Each row has a class, written after it.
[37 35 -7 -9 -7 7 0 -1 0 -4 -14 13 64 -28 -10 7 -43 32 -22 -5 21 -31 -2 13 15 57 21 7 2 -11 2 3 44 17 -26 -18 30 18 -57 31 60 37 -47]	Pifiz
[-45 60 20 -2 -21 -56 -22 -42 -46 11 19 -2 -28 36 -29 21 18 19 -7 -14 -31 27 -13 -5 -8 -17 -14 8 12 11 28 0 35 14 56 35 -28 -17 8 -39 -18 -1 55]	Buvu
[-46 -8 -35 15 1 -28 -41 -16 50 -37 34 3 26 -4 -10 50 36 30 -23 -38 7 -36 11 -36 -15 -8 60 1 14 27 -53 -23 -18 -39 -5 0 -12 21 -40 27 41 56 19]	Buvu
[-69 -18 -19 2 -17 32 1 22 18 35 -26 -23 -29 -22 21 -68 -24 -56 -33 -3 -28 15 22 -25 -51 -33 6 -15 -4 19 -76 -41 -2 -27 -38 45 -56 -51 64 -6 53 4 40]	piruz
[17 84 6 -18 32 -29 75 46 56 3 -38 69 1 24 -10 -4 25 26 -14 -7 -37 42 -39 51 -7 -24 8 7 -32 -16 -19 -6 -33 38 50 -14 -35 61 26 6 -31 -15 26]	Fom
[-9 1 -1 4 -36 63 15 -3 10 -42 -2 -46 -5 -12 2 -12 4 2 20 20 9 -17 -6 9 -44 -8 -58 6 36 -37 1 -28 2 -4 33 17 -57 17 42 -2 -85 -24 17]	Buvu
[8 21 39 -27 16 29 5 -9 -29 1 -11 -33 -6 -7 -21 -19 29 95 -6 -45 -38 70 -8 8 74 -19 -10 17 -18 53 -10 20 37 -3 -29 -57 -15 9 17 21 -81 -51 -16]	noto
[-1 53 29 15 15 35 45 4 -23 -50 4 17 -73 86 -6 52 20 18 6 -3 -40 23 -40 4 -16 -3 -4 16 50 -8 -7 61 -3 -5 4 -20 19 104 -5 34 -13 -50 35]	mebed
[4 18 -31 -7 -30 5 44 25 -9 9 13 17 52 26 -7 21 -4 37 15 -42 -62 90 1 -58 25 24 3 32 48 -13 12 -11 0 13 -43 19 10 50 -31 -8 21 -30 -39]	noto
[-8 -7 22 59 -21 23 46 -16 15 17 53 16 -23 -8 7 32 -63 -8 9 8 33 33 28 8 29 43 -20 16 89 -4 33 -6 -52 -7 -15 -13 31 56 -17 14 41 -3 45]	piruz
[27 -57 46 21 18 50 -28 1 32 13 1 -32 1 23 -53 -11 -23 1 -20 38 17 62 -5 -49 -43 -2 -39 11 28 -50 -44 7 -23 -18 9 -47 -52 55 16 -10 -19 -45 9]	noto
[8 -3 9 -2 -34 65 -14 -40 14 -12 34 10 0 67 -22 -4 -5 10 8 15 -37 63 10 9 15 -31 40 20 -6 35 30 6 21 -37 30 26 35 -9 0 -8 53 20 -31]	Pifiz
[-19 -10 7 -27 43 -21 59 87 -15 32 -20 10 -16 25 -25 -15 48 43 -23 11 -17 -13 -6 -4 30 20 -59 8 -39 11 24 -43 -41 66 3 36 -24 0 -3 -7 -78 -69 42]	Fom
[20 6 34 -12 13 -5 52 -3 43 -17 22 -14 -32 -34 21 -57 -11 -32 -33 16 36 -33 15 71 8 45 -12 17 -39 -31 -1 -25 -32 4 22 44 -19 66 21 -19 -28 8 4]	piruz
[7 29 -3 7 -34 -33 11 -24 34 -3 -6 11 67 20 -5 74 -34 -19 12 -7 9 38 -10 23 -11 -41 -47 -5 33 8 0 -8 46 -6 16 -30 -40 -22 50 -63 -24 -84 -16]	noto
[-29 77 13 29 10 27 37 -14 32 -34 29 4 -55 -29 -32 -19 15 51 -16 -9 -25 56 -11 -45 -21 0 61 -12 -50 41 -8 -8 40 -44 39 38 34 51 18 -22 42 -33 -31]	Buvu
[2 -40 -18 29 3 2 43 38 -26 60 9 -3 67 54 -30 14 15 8 -12 -21 -54 67 14 -27 14 61 27 12 14 2 -34 -11 19 54 -7 1 -66 60 -6 1 22 -6 -22]	Buvu
[-12 -25 38 -3 46 45 -3 -2 34 26 -10 -18 -59 18 -25 -27 -36 10 -52 64 4 36 14 -39 25 6 -8 0 -47 -5 -15 3 -6 23 20 27 35 19 3 -11 27 23 -1]	piruz
[70 -8 -15 36 -39 40 -9 -24 -11 25 0 -7 37 8 -3 -28 6 -6 23 -2 19 -1 5 16 18 -18 1 43 -5 -25 -35 -15 -15 6 31 -49 -19 19 32 33 44 41 -29]	Buvu
[-25 10 53 -13 20 57 -3 -4 27 27 7 -17 -6 -17 -39 0 22 26 35 -41 -63 33 12 -5 10 51 12 -32 23 -38 38 -40 -45 -5 17 40 -11 58 3 8 -44 -30 17]	Fom
[-30 5 45 -11 -19 -52 55 15 7 -19 -2 2 12 9 22 -8 31 6 16 12 -52 57 -2 41 -28 30 3 -6 36 -23 -10 -34 -45 35 38 7 -34 93 -35 17 -55 -1 -11]	bagag
[-2 -7 14 23 -37 -10 17 -4 16 15 -5 41 41 55 15 26 3 -27 -12 -26 -9 11 -11 10 19 -3 17 -5 57 -21 -36 -41 -29 34 30 1 -58 -12 17 -3 -61 -38 18]	Buvu
[11 63 13 25 3 27 18 -16 -15 5 -14 -10 -2 34 -20 0 -28 42 17 -37 4 1 -6 -3 -1 19 -21 -4 29 -50 31 -14 26 36 34 0 -36 20 -29 4 -44 17 -30]	noto
[-31 20 -8 -16 12 -27 -28 8 31 2 -50 8 36 -13 10 -44 12 -31 -19 -11 7 0 -18 15 -15 -1 -18 28 1 -6 -12 37 -5 -6 -25 51 68 -23 29 -16 50 -4 22]	Buvu
[-17 53 -6 -4 -16 49 10 -45 5 -20 20 -22 -52 -19 -11 -13 48 25 -3 6 12 28 25 30 50 57 35 5 -1 -26 6 -48 -1 4 -8 14 24 -11 -11 10 -5 -45 -43]	Pifiz
[-15 -11 5 24 -34 -41 14 -14 29 -38 9 15 -12 -37 -9 -38 40 -18 -9 6 6 26 -13 -26 27 -36 7 21 10 -11 -50 -2 -1 4 -3 -45 36 -57 17 28 30 -7 27]	mebed
[23 20 -39 -6 -15 3 27 36 5 -4 39 11 0 -53 21 61 26 35 12 11 -42 -20 -1 -29 -21 -5 -13 15 57 18 42 -60 33 -34 0 14 -26 43 -27 -10 -45 33 -2]	velav
[57 10 38 -6 -13 -36 73 -15 32 2 0 11 49 -4 -2 -94 6 -16 22 -56 -55 37 -38 42 -30 12 -11 37 61 -32 -9 -4 -22 42 46 12 13 6 6 41 -11 -7 -71]	bagag
[-15 29 -55 -15 -47 -12 16 -14 -8 21 20 -9 6 -15 -13 17 44 -4 41 28 -25 25 15 36 -26 18 21 5 5 -32 26 -10 3 38 -2 -2 -26 -12 3 -13 -12 21 -25]	Buvu
[-16 -19 -24 11 -49 -6 -34 14 -31 14 0 -30 -12 -13 26 -90 -45 -35 -4 -11 5 22 33 -15 -28 -1 22 -6 -66 -27 29 -2 -26 -51 -7 60 -4 -6 8 -33 17 8 -27]	piruz
[7 13 3 -27 -22 -4 -20 35 -15 31 -13 -9 26 -26 -16 -39 -47 -14 -10 -27 -35 19 -9 -24 28 -14 19 -17 -49 -17 16 -15 -34 -31 -8 -10 -8 -58 45 6 66 13 -8]	bagag
[-37 19 -9 -4 -40 19 18 5 0 20 -5 -28 -35 34 -11 27 -13 0 24 -15 11 -21 15 17 -25 53 37 -7 8 75 47 3 -49 -9 -11 3 -9 47 -24 29 21 -18 -57]	mebed
[-25 19 24 29 26 87 -32 5 -42 -21 39 1 -54 -23 -14 58 30 78 13 1 56 12 9 87 -46 14 -44 -8 87 -47 12 59 -62 -10 -8 -34 21 16 37 27 -79 -49 63]	Buvu
[26 2 -26 -4 -7 66 -37 16 -19 4 -6 -27 49 -33 -21 7 13 28 -9 18 47 -66 18 13 -15 34 -54 28 18 -3 35 13 9 -13 -8 -7 2 -64 21 6 -36 15 -13]	noto
[36 -17 48 -27 23 36 -63 7 -58 -50 0 -21 12 38 -12 -17 3 11 -25 7 -25 90 -19 29 9 -2 -35 2 -16 -27 -8 60 -9 -37 -19 -23 4 9 15 -3 61 -42 9]	Pifiz
[-9 43 24 -34 54 29 41 6 -11 -8 17 -20 15 6 -26 -28 6 60 26 5 -55 28 20 17 5 11 19 -32 -60 -35 -17 -27 18 -8 30 34 -39 23 20 -1 -43 -3 -14]	Pifiz
[11 69 32 25 27 1 -9 32 -2 74 58 6 -2 -39 -40 -34 23 33 1 -43 -47 2 23 25 -1 7 53 37 -22 21 7 1 11 -98 -43 -16 13 4 42 -20 37 29 21]	velav
[27 11 16 -8 -7 23 19 73 70 55 -66 41 57 35 -13 16 11 -16 -18 28 0 4 -13 89 10 -22 1 44 -9 46 35 -2 6 -3 29 -20 7 32 38 -4 16 25 -8]	Fom
[-1 -25 78 2 15 -72 2 66 1 1 -8 4 -44 -22 23 -79 54 -18 -12 -21 -6 -46 -24 49 -23 -22 -26 30 -17 -47 7 10 -21 16 4 25 9 7 16 -22 -42 45 36]	Pifiz
[-4 43 56 -5 13 -63 23 54 57 22 -53 20 52 22 26 12 -62 13 -39 73 -51 13 3 1 -9 37 13 -13 -18 19 20 -31 -5 12 18 -2 -7 61 -79 -17 -60 25 -29]	mebed
[-26 37 -53 5 -70 -4 68 30 25 30 -14 32 -5 17 11 4 -40 -26 -36 -16 25 5 -2 -55 10 37 10 33 55 14 15 -51 -4 32 11 39 -5 -1 5 -9 14 22 -38]	bagag
[-21 27 -16 21 11 -62 57 22 34 70 3 24 16 -23 -10 13 -45 -1 -18 -57 -36 -6 11 19 45 -18 -13 -10 -17 31 0 16 19 -1 1 -47 -27 -2 45 7 -32 20 58]	piruz
[24 -51 -8 -31 18 -16 -12 -90 25 -28 21 29 22 1 -9 -9 -9 -26 -43 8 52 -1 -7 -44 42 14 19 11 31 -20 -102 11 -4 55 44 -6 -4 -13 21 40 30 75 15]	velav
[26 33 12 5 0 -7 27 13 17 50 -23 7 -3 4 -41 -27 30 19 50 -10 -11 -1 0 32 -3 2 -33 8 -53 -79 18 -17 -64 35 44 -4 19 73 -9 18 -13 -30 -10]	mebed
[-9 15 -8 27 -28 50 16 38 53 31 -39 4 37 25 -4 -29 -47 4 -8 -40 -47 50 -24 -24 -31 -48 55 6 -6 79 -1 -41 39 -69 -25 29 -47 33 9 -13 42 -60 -13]	velav
[-26 14 -2 46 -28 7 18 -56 43 -49 -13 4 24 -9 -1 6 28 -14 -28 28 -11 -7 -16 0 -29 27 44 -10 23 35 -30 -16 78 5 37 -2 -42 43 -33 14 -37 -8 34]	Buvu
[20 -21 -42 -2 -35 52 -3 14 -22 -3 -24 33 44 35 -10 -34 -47 3 -26 -14 40 3 14 -45 29 44 -71 -22 -54 12 29 30 -49 60 33 3 -37 -36 -13 -1 -31 58 12]	mebed
[4 14 -13 15 12 16 32 14 -36 -23 59 -10 -33 1 -19 -3 -4 24 10 -45 -13 -20 -8 -29 -16 -38 -34 21 42 -16 -13 26 5 -45 -23 -13 -25 -22 41 18 -5 -5 62]	piruz
[-33 -2 23 19 33 35 48 11 42 12 -27 3 -25 47 -13 13 -5 -18 3 19 -21 -3 -13 -15 -22 33 -13 -24 38 28 27 -18 36 14 22 47 16 67 -36 2 -13 -26 -17]	velav
[-49 -10 42 2 -12 34 8 39 -16 -4 -11 -31 -22 -54 5 -54 -1 46 -10 -53 -16 16 -5 31 14 17 44 19 -27 31 28 17 -34 -8 -35 67 29 33 36 22 13 -49 42]	mebed
[44 -28 1 -5 -24 24 6 34 2 24 1 24 66 10 -24 -27 -13 -24 0 2 -70 64 -17 -22 -18 -15 4 1 -12 35 53 5 7 -8 27 42 12 -54 5 -16 108 11 -43]	piruz
[-40 -10 72 -43 11 9 -8 -35 30 5 2 -28 -35 -11 -22 -20 -3 30 20 -6 -66 25 -18 -25 -17 -51 -2 2 -24 17 -21 -10 -18 -26 -36 51 41 66 10 -12 -2 -99 49]	noto
[3 -6 45 -28 -47 -57 4 6 3 9 -41 6 15 41 -17 -18 -32 -25 -60 -9 -26 80 -18 12 56 39 -31 -11 5 35 19 -11 -9 32 41 -54 -28 26 -26 17 -34 -51 -31]	Fom
[50 10 29 -10 -11 2 -34 -17 -24 -32 20 -27 -22 -18 -18 42 47 26 38 8 52 -18 -15 38 -5 -15 -60 10 -24 -42 -22 -5 -79 -10 1 -62 2 68 17 6 28 -81 -6]	Buvu
[-28 9 15 -23 -54 -29 -58 -79 13 4 -11 -33 -21 23 -23 -20 41 -14 -18 -6 18 17 29 -30 39 50 12 6 -19 12 -29 -21 39 18 -13 -20 25 2 -65 -16 7 26 -84]	Pifiz
[21 27 5 27 26 -25 25 41 39 44 -27 58 91 12 -1 -5 11 2 -4 38 -2 -4 -16 -3 -35 12 16 46 34 50 19 -23 -26 -25 49 43 -24 21 0 -8 15 21 55]	velav
[6 56 -3 4 41 20 10 -1 -28 4 -25 38 6 66 22 20 39 8 34 36 -32 -21 -15 27 -36 17 -17 6 36 39 25 20 -32 29 6 33 24 -12 -37 19 29 19 13]	velav
[-19 -11 12 9 -44 2 -19 20 -41 19 -15 -9 -6 32 -23 -21 33 -45 -2 28 -22 -38 -20 -7 -8 13 7 18 21 20 78 1 64 -19 10 29 -7 -10 -29 -8 10 44 41]	Buvu
[24 8 29 -33 12 -38 22 -9 -14 -3 -13 -16 1 28 5 10 -35 12 4 2 4 23 -23 -29 1 -18 -27 0 1 1 -37 -7 21 20 -21 -19 -14 37 -3 -23 -9 -44 -44]	bagag
[38 34 -6 -7 -9 22 -5 -21 23 -12 16 57 25 25 -11 6 45 6 -6 -6 -11 20 2 -12 42 -13 53 16 -26 12 -30 -12 -23 -33 -1 0 56 -6 -23 13 86 8 -37]	piruz
[23 43 -18 -14 -32 18 1 -9 -29 -5 -6 -8 -3 78 -36 1 -41 40 -4 35 30 23 -10 20 -19 17 42 14 -16 9 49 -1 10 -2 14 -1 -17 5 -61 9 16 -46 -71]	Pifiz
[32 -21 -12 14 26 4 -41 24 -12 -17 -19 15 43 4 -6 -28 3 -45 -11 38 17 -36 -31 27 -24 -46 -32 16 -22 -15 11 42 -7 -46 26 -1 7 -42 47 10 79 34 89]	Buvu
[13 58 -1 -18 9 0 27 -12 76 24 -20 -2 59 17 -24 -5 42 -1 18 9 -45 41 24 -15 11 41 -50 26 25 -31 -42 -36 -16 7 44 -29 -16 24 9 2 -23 51 -52]	Pifiz
[-38 20 -23 -1 1 -27 18 53 -31 32 -16 -1 -53 27 -16 1 29 -25 -29 24 7 -41 0 70 -14 20 -14 8 15 -10 45 41 14 12 -10 -42 -16 -31 7 23 -52 25 29]	noto
[-5 -8 -36 9 35 5 -33 -7 -15 -3 45 7 30 -14 -21 30 3 3 14 -27 -7 -15 11 -33 -51 -16 -15 -10 44 -15 15 14 75 -40 -38 27 -50 -19 -37 -37 56 114 66]	piruz
[-15 -14 4 -51 -10 -2 -41 11 11 14 -49 21 65 -39 -11 -9 21 18 13 6 -44 31 -10 -24 30 -40 33 -17 -22 -6 25 -1 47 -30 -12 26 23 -10 -29 -1 -10 38 28]	piruz
[13 54 37 9 -30 69 -13 -23 -98 -30 33 -11 -30 -22 -31 42 33 56 38 3 18 18 0 -11 40 47 30 -11 32 -22 37 14 21 17 -25 -28 17 -28 -24 20 68 16 -25]	piruz
[4 26 -9 5 0 -6 29 -28 7 -47 25 52 -49 21 -25 21 40 -10 -40 6 -34 4 -27 -33 9 4 -40 -5 20 -51 3 25 45 48 56 15 50 -9 -18 1 -35 4 30]	mebed
[43 -23 6 4 6 -2 29 80 -20 -48 10 -36 -6 25 38 -28 -35 -22 -17 18 -31 -19 -12 -17 -6 -16 -43 7 -50 -46 31 -4 -26 -19 13 29 -56 19 26 -31 -28 6 -6]	piruz
[16 35 18 -7 0 39 -1 8 -10 -39 2 -16 6 -37 11 -2 36 62 11 -19 -46 -9 -19 -51 18 -45 -2 34 -6 18 -30 -33 -6 -11 -8 6 -22 -2 25 19 41 42 30]	noto
[-19 -11 -34 23 -18 31 28 21 -59 0 6 19 14 23 -6 9 -3 11 22 -20 24 53 13 8 2 24 8 -32 3 -5 -4 10 -14 18 14 -7 -37 25 17 22 21 -16 -8]	velav
[41 33 -13 57 -10 0 -2 -17 9 40 -16 19 25 32 36 2 -23 2 5 -34 -9 27 5 -29 11 -11 -11 28 39 7 -49 -13 -38 -3 20 -49 -47 27 25 11 -30 14 -4]	velav
[-6 49 -37 -31 10 -32 -25 -50 9 -32 -48 16 41 23 -14 46 -38 17 -36 11 43 -43 -27 26 5 -9 15 -8 -50 10 13 34 75 10 -1 19 31 21 -42 -7 14 -48 9]	noto
[39 -4 -3 -14 18 -26 23 42 -50 -22 -27 8 21 -5 37 -60 13 -17 53 35 -57 -10 -25 -33 -52 -26 -33 0 -35 -21 27 33 -33 -10 9 50 44 8 -10 11 41 9 -7]	piruz
[21 26 44 -36 32 0 -14 6 18 -15 -14 -29 23 24 3 23 -43 16 -1 24 -47 20 -23 1 -5 -7 -31 32 46 -2 0 15 12 8 -54 -14 -1 6 -1 -13 19 8 12]	Fom
[22 42 6 31 4 32 16 28 -48 -3 -21 4 20 68 7 -22 -45 16 24 17 -9 35 3 -45 16 -38 -59 5 -11 23 6 -3 35 -49 44 -15 4 15 14 -1 22 26 -25]	velav
[9 81 6 0 -19 38 23 -47 -4 -31 -18 -3 9 45 -45 6 2 26 -9 15 25 50 1 -28 55 26 -53 7 11 -9 2 -3 113 39 13 -35 -6 -16 -52 -25 10 46 -54]	piruz
[-28 33 16 37 -6 -63 25 49 11 53 -11 18 -7 -25 22 -12 14 -24 -48 -12 -6 -32 2 76 7 37 -7 4 -3 52 60 -41 -6 8 20 30 -19 -24 7 -31 -29 -26 32]	Buvu
[-1 -7 28 -11 7 18 -69 -14 25 -8 -25 -49 9 -22 -38 49 -16 38 -29 4 59 8 -9 -5 17 -7 -11 -15 -29 7 -26 -6 21 7 -7 -36 15 0 10 -14 54 -41 -63]	Buvu
